Below is a small trained network, with its code and all its weights. Each question gives an input and a target symbol and asks what happens when units are switched off, that is, made to give their printed mean instead of their output.

import numpy as np


def w(rows, s, z=0):
    codes = np.array(rows[::2]) - 128.0
    scale = np.full(codes.shape[1], s)
    scale[-1] = z or s
    return codes * scale


def f(y):
    return y / 2 * (1 + np.tanh(0.7978845608 * (y + 0.044715 * y**3)))


def softmax(a):
    e = np.exp(a - a.max(-1, keepdims=True))
    return e / e.sum(-1, keepdims=True)


def log_softmax(a):
    a = a - a.max(-1, keepdims=True)
    return a - np.log(np.exp(a).sum(-1, keepdims=True))


def net(x, mask):
    ids = ['γζλμξπτω'.index(c) for c in x.split()]
    T = len(ids)
    res = E[ids] + P[:T]
    u = 0
    for l in range(2):
        q, k, v = (res @ M[l].T for M in (Q, K, V))
        z = softmax(np.where(np.tri(T) > 0, q @ k.T / 4**0.5, -1e9)) @ v
        res = res + np.where(mask[u], z, O[l][:, -1]) @ O[l][:, :-1]
        u += 1
        y = f(res @ A[l][:, :-1].T + A[l][:, -1])
        res = res + np.where(mask[u : u + 4], y, B[l][:, -1]) @ B[l][:, :-1]
        u += 4
    return log_softmax(res[-1] @ U[:, :-1].T + U[:, -1])


Q, K, V, O, A, B = {}, {}, {}, {}, {}, {}
E = w([
[53,57,167,131,57],'γ',
[108,189,83,171,16],'ζ',
[135,174,199,232,123],'λ',
[27,93,138,177,91],'μ',
[119,20,39,98,200],'ξ',
[15,25,141,93,79],'π',
[74,46,254,155,68],'τ',
[42,84,104,193,181],'ω',
],0.018)
P = w([
[187,47,165,164,88],'0',
[71,85,157,119,134],'1',
[169,72,184,22,121],'2',
[36,135,132,118,173],'3',
[183,80,196,6,125],'4',
[52,212,120,166,182],'5',
[208,70,200,39,136],'6',
[78,201,99,203,194],'7',
[247,64,179,123,156],'8',
[47,184,90,158,218],'9',
[220,22,254,146,93],'10',
],0.0079)
Q[0] = w([
[185,79,106,119,8],'0.h0',
[141,193,23,161,51],'0.h0',
[184,225,102,142,177],'0.h0',
[136,119,189,72,168],'0.h0',
],0.011)
K[0] = w([
[136,218,112,118,57],'0.h0',
[137,195,81,157,2],'0.h0',
[137,83,61,139,73],'0.h0',
[107,37,136,62,250],'0.h0',
],0.0089)
V[0] = w([
[107,59,162,251,159],'0.h0',
[163,112,109,118,110],'0.h0',
[113,73,141,94,193],'0.h0',
[101,117,153,178,95],'0.h0',
],0.011)
O[0] = w([
[118,246,123,64,35,252],'0.h0',
[132,134,141,81,129,110],'0.h0',
[254,221,92,241,30,162],'0.h0',
[232,144,70,151,93,189],'0.h0',
],0.0058,0.013)
A[0] = w([
[221,1,98,63,157,12],'0.n0',
[142,101,251,128,94,209],'0.n1',
[216,231,187,166,188,182],'0.n2',
[136,137,139,203,141,1],'0.n3',
],0.0093,0.0028)
B[0] = w([
[158,255,73,90,107,143],'0.n0',
[169,147,68,172,151,254],'0.n1',
[83,154,141,8,113,235],'0.n2',
[169,136,116,93,206,150],'0.n3',
],0.0097,0.0078)
Q[1] = w([
[137,200,161,214,158],'1.h0',
[254,105,82,100,143],'1.h0',
[189,208,71,24,147],'1.h0',
[54,184,13,127,75],'1.h0',
],0.007)
K[1] = w([
[100,190,130,199,107],'1.h0',
[50,113,101,138,119],'1.h0',
[85,106,89,126,105],'1.h0',
[140,172,111,180,251],'1.h0',
],0.013)
V[1] = w([
[114,151,209,237,152],'1.h0',
[191,83,193,174,102],'1.h0',
[65,96,2,134,118],'1.h0',
[170,164,152,129,169],'1.h0',
],0.0084)
O[1] = w([
[104,222,107,138,5,3],'1.h0',
[153,159,110,83,81,4],'1.h0',
[109,42,76,149,168,206],'1.h0',
[141,188,116,136,152,70],'1.h0',
],0.012,0.0039)
A[1] = w([
[255,145,23,166,151,2],'1.n0',
[197,190,170,71,145,55],'1.n1',
[207,71,104,94,86,82],'1.n2',
[93,205,192,20,120,27],'1.n3',
],0.0074,0.0059)
B[1] = w([
[165,171,183,97,231,182],'1.n0',
[151,22,119,217,148,188],'1.n1',
[244,86,255,168,131,189],'1.n2',
[106,92,160,138,209,252],'1.n3',
],0.0073,0.0044)
U = w([
[171,102,131,112,83,103],'γ',
[117,80,81,169,167,83],'ζ',
[105,170,254,91,153,238],'λ',
[94,161,38,181,110,196],'μ',
[189,143,93,135,154,43],'ξ',
[154,65,122,87,96,1],'π',
[185,137,168,155,102,42],'τ',
[128,213,61,133,86,218],'ω',
],0.009,0.0059)

Each question gives the input, a string of symbols that net reads in full, and the target symbol t.
The units are the heads (4 rows each of Q, K, V and O) and the neurons (one row each of A and B). Each row of codes is followed by its name. A weight is (code - 128) times the scale printed after its matrix; where a second scale follows, it is the last column's (O, A, B and U).
mask holds one flag per unit, layer by layer, with each layer's heads first. A switched-off unit (its flag False) gives its mean, the last column of its rows in O or B, instead of its output. The means were averaged over made-up inputs and are rounded, as every weight is.
A unit's drop is (log p(t) with every unit on - log p(t) with that unit switched off) / (log p(t) with every unit on - log p(t) with every unit switched off).
The circuit of an input: a set's keep is (log p(t) with only the set's units on - log p(t) with every unit switched off) / (log p(t) with every unit on - log p(t) with every unit switched off). Starting from all 10 units, units are removed one at a time, each time the one whose removal leaves the highest keep (on an exact tie, the one counted first), for as long as the keep stays at least 0.8.
circuit, biggest first: the units of the circuit, biggest drop first
top k neurons: the k neurons with the biggest drops, biggest first
top k neurons in layer l: the k neurons of layer l with the biggest drops, biggest first
input γ π γ ξ ζ γ ξ μ τ, target τ: circuit, biggest first => 0.n1; 0.h0
input γ ω π ω π γ π ξ ζ, target ζ: circuit, biggest first => 1.h0
input λ ζ ζ ω π π μ, target μ: circuit, biggest first => 0.n2; 1.h0
input λ λ τ γ, target ω: top 3 neurons => 0.n2; 0.n1; 1.n2
input ζ τ ξ λ ξ ζ, target ζ: circuit, biggest first => 0.n2; 1.h0
input γ ξ τ π, target ω: top 3 neurons => 0.n1; 0.n2; 0.n3
input γ ω π γ, target μ: circuit, biggest first => 1.h0; 0.n2
input ξ π μ γ ξ λ ζ ζ γ μ, target λ: top 2 neurons in layer 0 => 0.n1; 0.n3
input τ τ ξ τ π γ ω ζ γ, target τ: circuit, biggest first => 1.n2; 0.n2; 0.h0
input τ γ π μ, target ω: circuit, biggest first => 0.n1; 1.h0
input ζ τ ξ τ, target ω: circuit, biggest first => 1.h0; 0.n1; 0.h0
input γ ω π λ τ τ γ π, target ω: top 2 neurons => 0.n1; 1.n2
input λ τ λ γ μ ζ μ ζ ξ γ, target ζ: circuit, biggest first => 1.h0; 0.n0
input μ ζ γ π τ μ, target ω: circuit, biggest first => 0.n1; 1.h0; 0.n2
input ξ ω μ ω τ π ξ, target ω: top 3 neurons in layer 0 => 0.n0; 0.n1; 0.n2
input π ζ ξ, target ξ: top 4 neurons => 0.n0; 1.n0; 0.n2; 1.n2
input π τ ζ μ ξ ω λ ζ, target λ: top 2 neurons in layer 0 => 0.n1; 0.n3
input π π γ ω λ π, target λ: top 4 neurons => 0.n1; 0.n3; 0.n0; 1.n1
input λ τ π μ ω γ ξ π, target ζ: top neuron in layer 0 => 0.n0
input ζ ξ λ π, target λ: top 3 neurons => 0.n1; 0.n3; 0.n2
input γ ω ω γ, target μ: top 2 neurons in layer 1 => 1.n2; 1.n0
